Below is a small trained network, with its code and all its weights. Each question gives an input and a class and asks what happens when units are switched off, that is, made to give their printed mean instead of their output.

import numpy as np


def w(rows, s, z=0):
    codes = np.array(rows[::2]) - 128.0
    scale = np.full(codes.shape[1], s)
    scale[-1] = z or s
    return codes * scale


def norm(h):
    return h / np.sqrt((h * h).mean(-1, keepdims=True) + 1e-5)


def f(y):
    return np.maximum(y, 0)


def log_softmax(a):
    a = a - a.max(-1, keepdims=True)
    return a - np.log(np.exp(a).sum(-1, keepdims=True))


def net(x, mask):
    res = np.array(x, float).reshape(1, 6) / 4 @ E
    u = 0
    for l in range(3):
        y = f(norm(res) @ A[l][:, :-1].T + A[l][:, -1])
        res = res + np.where(mask[u : u + 6], y, B[l][:, -1]) @ B[l][:, :-1]
        u += 6
    return log_softmax(norm(res)[-1] @ U[:, :-1].T + U[:, -1])


A, B = {}, {}
E = w([
[96,74,98,67,182,150,193],'x0',
[78,100,74,144,59,82,102],'x1',
[79,10,116,119,121,114,44],'x2',
[242,66,220,124,139,91,89],'x3',
[109,159,163,95,249,2,131],'x4',
[52,77,170,106,181,166,210],'x5',
],0.0094)
A[0] = w([
[100,83,199,126,92,107,167,68],'0.n1',
[162,203,74,70,116,77,185,201],'0.n2',
[70,87,182,87,58,191,56,52],'0.n3',
[186,185,80,160,145,158,57,75],'0.n4',
[186,124,183,81,254,101,147,54],'0.n5',
[59,173,224,182,79,249,192,3],'0.n6',
],0.0069,0.0041)
B[0] = w([
[178,143,99,109,111,210,143,158],'0.n1',
[64,110,124,135,161,50,78,250],'0.n2',
[116,72,137,191,92,143,147,186],'0.n3',
[121,106,134,128,150,1,112,185],'0.n4',
[190,58,170,81,178,60,96,254],'0.n5',
[108,198,161,94,134,166,233,200],'0.n6',
],0.0099,0.0043)
A[1] = w([
[117,62,104,170,68,197,140,26],'1.n1',
[144,219,128,141,141,55,111,128],'1.n2',
[90,188,132,1,109,116,155,4],'1.n3',
[93,197,215,37,90,211,165,168],'1.n4',
[161,102,242,35,217,157,129,61],'1.n5',
[121,4,81,144,42,193,113,60],'1.n6',
],0.0094,0.0029)
B[1] = w([
[127,96,137,80,158,190,108,187],'1.n1',
[105,139,123,142,66,125,119,221],'1.n2',
[155,58,73,150,109,149,227,162],'1.n3',
[102,178,104,213,122,166,152,199],'1.n4',
[199,103,141,155,250,100,178,254],'1.n5',
[62,143,210,79,93,181,55,224],'1.n6',
],0.013,0.0069)
A[2] = w([
[129,130,156,89,126,158,196,56],'2.n1',
[136,168,93,171,151,182,129,3],'2.n2',
[100,137,181,79,114,143,118,16],'2.n3',
[169,184,160,165,72,76,75,59],'2.n4',
[117,172,148,161,143,164,159,4],'2.n5',
[9,119,141,78,130,98,116,63],'2.n6',
],0.011,0.004)
B[2] = w([
[125,209,83,209,130,128,137,173],'2.n1',
[120,174,202,152,98,99,192,164],'2.n2',
[111,82,175,130,119,194,88,169],'2.n3',
[191,153,71,179,97,100,2,248],'2.n4',
[202,146,165,152,103,208,183,175],'2.n5',
[125,110,94,81,115,164,166,255],'2.n6',
],0.012,0.0045)
U = w([
[181,192,93,172,41,43,55,167],'0',
[193,79,187,93,187,63,169,253],'1',
[11,103,50,83,105,85,196,28],'2',
[147,198,131,203,81,205,235,80],'3',
[70,63,204,61,49,222,64,142],'4',
],0.012,0.0053)

Each question gives the input, the list of numbers given to net, and the class t.
The units are the neurons (one row each of A and B). Each row of codes is followed by its name. A weight is (code - 128) times the scale printed after its matrix; where a second scale follows, it is the last column's (A, B and U).
mask holds one flag per neuron, layer by layer. A switched-off neuron (its flag False) gives its mean, the last column of its row in B, instead of its output. The means were averaged over made-up inputs and are rounded, as every weight is.
A unit's drop is (log p(t) with every unit on - log p(t) with that unit switched off) / (log p(t) with every unit on - log p(t) with every unit switched off).
The circuit of an input: a set's keep is (log p(t) with only the set's units on - log p(t) with every unit switched off) / (log p(t) with every unit on - log p(t) with every unit switched off). Starting from the 12 units with the biggest drops (on a tie, the unit counted first), units are removed one at a time, each time the one whose removal leaves the highest keep (on an exact tie, the one counted first), for as long as the keep stays at least 0.8.
units of the circuit, in order: the units of the circuit, biggest drop first
k most important neurons: the k neurons with the biggest drops, biggest first
k most important neurons of layer l: the k neurons of layer l with the biggest drops, biggest first
input [-3,-5,-3,7,-5,6], class 3: units of the circuit, in order => (1.n4)
input [-6,8,5,1,3,0], class 4: 2 most important neurons of layer 2 => (2.n6, 2.n1)
input [3,2,5,-2,2,-1], class 4: 2 most important neurons => (1.n6, 0.n2)
input [-7,0,8,0,-3,-4], class 4: 2 most important neurons of layer 1 => (1.n6, 1.n1)
input [-4,0,-3,-6,5,0], class 2: 2 most important neurons => (2.n6, 1.n3)
input [-3,-5,-7,1,-2,-2], class 0: units of the circuit, in order => (2.n4, 1.n2)
input [5,6,8,-2,5,6], class 4: 3 most important neurons of layer 1 => (1.n5, 1.n6, 1.n4)
input [-4,7,-8,4,2,7], class 3: 2 most important neurons of layer 1 => (1.n4, 1.n2)
input [-4,2,5,1,3,5], class 4: 3 most important neurons of layer 0 => (0.n5, 0.n3, 0.n6)
input [5,-3,-2,-3,2,-7], class 0: 2 most important neurons => (1.n2, 1.n5)
input [2,-7,1,4,-8,6], class 3: 2 most important neurons => (0.n6, 1.n4)
input [5,8,-1,-3,-2,8], class 3: 2 most important neurons of layer 1 => (1.n4, 1.n3)
input [-6,-1,8,2,2,0], class 4: 2 most important neurons of layer 0 => (0.n5, 0.n3)
input [7,4,8,-6,-2,4], class 4: units of the circuit, in order => (1.n6)
